M =
[[  0   2  31  54   1   5  22   4   1   1   2 -22 -21  23]
 [  5  -9  41  72  -2   2  46   2   5   9 -10   5 -16  20]
 [ -1   6  23  54   1   8   5   4  -3   0   4 -26 -14  24]
 [  2  -4  40  63  -1   1  39   3   5   4  -2 -11 -25  22]
 [  1  12  17  47   3  12 -27   3  -9  -1   3 -24  -1  24]]
Indices start at 1.
(1, 1)	0
(1, 11)	2
(2, 4)	72
(4, 11)	-2
(5, 6)	12
(1, 6)	5
(2, 2)	-9
(4, 4)	63
(4, 2)	-4
(4, 6)	1
(5, 12)	-24
(2, 6)	2
(4, 13)	-25
(4, 1)	2
(4, 5)	-1
(5, 10)	-1
(1, 3)	31
(3, 6)	8
(4, 10)	4
(1, 12)	-22
(2, 5)	-2
(3, 12)	-26
(5, 14)	24
(1, 9)	1
(2, 8)	2
(2, 12)	5
(4, 9)	5
(1, 2)	2

A =
[[ 94  81 101 111 102 109 128  83 116 100 115]
 [120  74 111 121 106  98 110  72 101 100  89]
 [ 92  62  72  77  97 105 107  59 112  84  89]
 [125  92 113 143  74  93  78  84  88 107  89]
 [117  76  89  67 123  88  84  76  88  86  56]
 [116  69 105 133  86 101 107  64 105 101  96]
 [ 80 149 114  95 108 105 108 156 100 112 131]
 [ 98 192 148 132 103  94  87 201  80 132 137]
 [110  71  83  87  95  95  85  66  96  88  72]
 [ 77 174 113  28 165  93 104 194  86 103 105]
 [100 103 109 122  92 104 108 103 104 107 114]
 [144  99 143 165  96  88  91  95  83 119  88]
 [113  75 112 132  97 103 117  73 108 104 103]]
Indices start at 1.
row 1 col 1	94
row 4 col 8	84
row 1 col 4	111
row 7 col 2	149
row 10 col 4	28
row 13 col 6	103
row 2 col 5	106
row 12 col 6	88
row 1 col 7	128
row 11 col 3	109
row 9 col 7	85
row 12 col 10	119
row 1 col 10	100
row 5 col 8	76
row 4 col 7	78
row 5 col 4	67
row 6 col 7	107
row 5 col 3	89
row 6 col 8	64
row 3 col 8	59
row 13 col 8	73
row 1 col 3	101
row 4 col 4	143
row 4 col 11	89
row 8 col 10	132
row 13 col 11	103
row 7 col 7	108
row 2 col 8	72
row 2 col 3	111
row 4 col 9	88
row 8 col 2	192
row 11 col 1	100
row 10 col 9	86
row 10 col 11	105
row 12 col 4	165

arr =
[[ 29 -64   2  -5  39  53  17]
 [-54  18   2   8  16  -9  36]
 [ -7 -45 -68  -3 -14  22  -2]]
Rows and columns are counted from 1.
(1, 1) -> 29
(1, 4) -> -5
(2, 1) -> -54
(2, 7) -> 36
(3, 5) -> -14
(3, 7) -> -2
(2, 4) -> 8
(2, 6) -> -9
(2, 5) -> 16

a =
array([[ 24,  16,  17,  44,  18],
       [ -9, -26, -21, -32,   3],
       [ 42,  -1,  -2,   1,  23],
       [  7, -20, -16,  40,  28],
       [ 42,   3,   5,  77,  31],
       [-25,  -4,  -6,  16,  11],
       [  4, -32, -28,  -3,   7]])
Rows and columns are counted from 1.
(1, 1): 24
(5, 3): 5
(5, 5): 31
(2, 5): 3
(1, 5): 18
(4, 1): 7
(7, 1): 4
(6, 2): -4
(5, 1): 42
(6, 1): -25
(1, 2): 16
(6, 5): 11
(7, 3): -28
(6, 3): -6
(3, 1): 42
(7, 4): -3
(5, 2): 3
(3, 3): -2

data =
284,679,405,241,530,261,227,-689,494,174,507,232,539,454,135
255,293,3,69,144,286,26,-13,259,274,152,288,80,-90,266
-63,310,88,-246,-82,190,-237,391,-179,358,-135,220,-15,-20,377
Indices start at 1.
(1, 1)	284
(2, 3)	3
(2, 2)	293
(2, 10)	274
(2, 11)	152
(3, 5)	-82
(2, 8)	-13
(3, 4)	-246
(3, 10)	358
(3, 9)	-179
(2, 15)	266
(1, 10)	174
